Here is a tiny trained network, its code and every weight. The questions are about switching its units off for an input and a class, where a switched-off unit gives its printed mean instead of its output.

import numpy as np


def w(rows, s, z=0):
    codes = np.array(rows[::2]) - 128.0
    scale = np.full(codes.shape[1], s)
    scale[-1] = z or s
    return codes * scale


def norm(h):
    return h / np.sqrt((h * h).mean(-1, keepdims=True) + 1e-5)


def f(y):
    return y / 2 * (1 + np.tanh(0.7978845608 * (y + 0.044715 * y**3)))


def log_softmax(a):
    a = a - a.max(-1, keepdims=True)
    return a - np.log(np.exp(a).sum(-1, keepdims=True))


def net(x, mask):
    res = np.array(x, float).reshape(1, 7) / 4 @ E
    u = 0
    for l in range(2):
        y = f(norm(res) @ A[l][:, :-1].T + A[l][:, -1])
        res = res + np.where(mask[u : u + 3], y, B[l][:, -1]) @ B[l][:, :-1]
        u += 3
    return log_softmax(norm(res)[-1] @ U[:, :-1].T + U[:, -1])


A, B = {}, {}
E = w([
[75,131,110,124,86,121,95,106,118,108,97],'x0',
[157,182,75,128,146,115,175,113,158,164,89],'x1',
[142,168,136,155,159,170,195,125,154,59,85],'x2',
[153,203,114,176,127,196,71,118,88,154,163],'x3',
[201,153,106,94,133,128,134,73,157,110,136],'x4',
[122,87,55,117,110,252,167,106,163,107,221],'x5',
[134,70,213,120,10,102,80,118,92,145,58],'x6',
],0.013)
A[0] = w([
[80,135,84,108,149,80,180,178,206,126,139,29],'L0N0',
[26,192,121,131,220,149,101,173,104,106,156,1],'L0N1',
[1,82,183,160,59,179,66,155,88,87,133,126],'L0N2',
],0.0095,0.0065)
B[0] = w([
[131,84,122,201,97,143,196,167,47,43,200,167],'L0N0',
[149,71,254,72,140,100,81,144,71,135,89,169],'L0N1',
[44,113,127,146,33,48,199,108,36,210,211,254],'L0N2',
],0.012,0.0077)
A[1] = w([
[50,2,87,89,229,123,197,191,157,114,131,160],'L1N0',
[63,214,124,141,137,96,94,187,155,130,41,2],'L1N1',
[74,196,82,232,167,101,87,214,78,163,128,145],'L1N2',
],0.0087,0.0039)
B[1] = w([
[135,140,165,205,106,88,222,29,82,185,82,255],'L1N0',
[111,46,21,178,138,247,116,103,85,80,151,147],'L1N1',
[43,137,119,71,112,116,96,177,43,129,118,212],'L1N2',
],0.011,0.0068)
U = w([
[142,216,118,100,250,165,65,207,109,93,111,108],'0',
[99,92,198,122,71,26,145,136,64,178,111,232],'1',
[148,180,55,211,202,193,216,98,158,88,146,68],'2',
[72,127,27,110,92,205,67,163,123,132,183,66],'3',
[213,74,175,58,83,49,33,125,220,100,22,3],'4',
],0.014,0.0055)

Each question gives the input, the list of numbers given to net, and the class t.
The units are the neurons (one row each of A and B). Each row of codes is followed by its name. A weight is (code - 128) times the scale printed after its matrix; where a second scale follows, it is the last column's (A, B and U).
mask holds one flag per neuron, layer by layer. A switched-off neuron (its flag False) gives its mean, the last column of its row in B, instead of its output. The means were averaged over made-up inputs and are rounded, as every weight is.
A unit's drop is (log p(t) with every unit on - log p(t) with that unit switched off) / (log p(t) with every unit on - log p(t) with every unit switched off).
The circuit of an input: a set's keep is (log p(t) with only the set's units on - log p(t) with every unit switched off) / (log p(t) with every unit on - log p(t) with every unit switched off). Starting from all 6 units, units are removed one at a time, each time the one whose removal leaves the highest keep (on an exact tie, the one counted first), for as long as the keep stays at least 0.8.
units of the circuit, in order: the units of the circuit, biggest drop first
k most important neurons: the k neurons with the biggest drops, biggest first
top k neurons in layer l: the k neurons of layer l with the biggest drops, biggest first
drop when u is switched off: that unit's drop, to one decimal
input [-1,1,4,-2,-2,4,2], class 2: units of the circuit, in order : [L0N1 L1N2]
input [4,-5,2,7,7,-6,-5], class 0: units of the circuit, in order : [L0N2]
input [1,-3,-6,0,8,2,-1], class 3: 2 most important neurons : [L1N0 L0N1]
input [1,6,0,-4,-7,7,0], class 2: units of the circuit, in order : [L0N2 L1N2]
input [2,3,-5,4,4,2,1], class 3: 3 most important neurons : [L1N0 L0N2 L0N1]
input [-4,7,0,2,-1,-2,0], class 0: units of the circuit, in order : [L0N2 L1N0]
input [0,-2,6,-8,1,6,0], class 2: 2 most important neurons : [L0N2 L0N1]
input [2,5,-1,6,-5,0,-2], class 3: units of the circuit, in order : [L0N2 L1N2]
input [5,-8,-2,8,-5,1,-7], class 1: 2 most important neurons : [L0N1 L0N2]
input [-2,-4,8,0,-7,-3,-7], class 1: 2 most important neurons : [L0N1 L1N0]
input [-4,8,-8,2,8,6,5], class 3: 2 most important neurons : [L1N0 L0N1]
input [-5,5,1,8,-7,7,-2], class 0: 2 most important neurons : [L0N2 L1N0]
input [-2,-3,-6,2,0,1,-5], class 0: 2 most important neurons : [L0N2 L0N0]
input [8,3,1,-4,3,-6,3], class 4: top neuron in layer 0 : [L0N2]
input [2,3,-7,-4,2,7,-5], class 2: 2 most important neurons : [L0N2 L1N0]
input [7,-4,-4,2,-5,5,-7], class 1: drop when L0N1 is switched off : 0.1
input [-8,2,2,2,-4,5,3], class 2: drop when L0N2 is switched off : 0.3
input [-4,0,-7,-3,2,0,-7], class 2: drop when L0N0 is switched off : 0.1
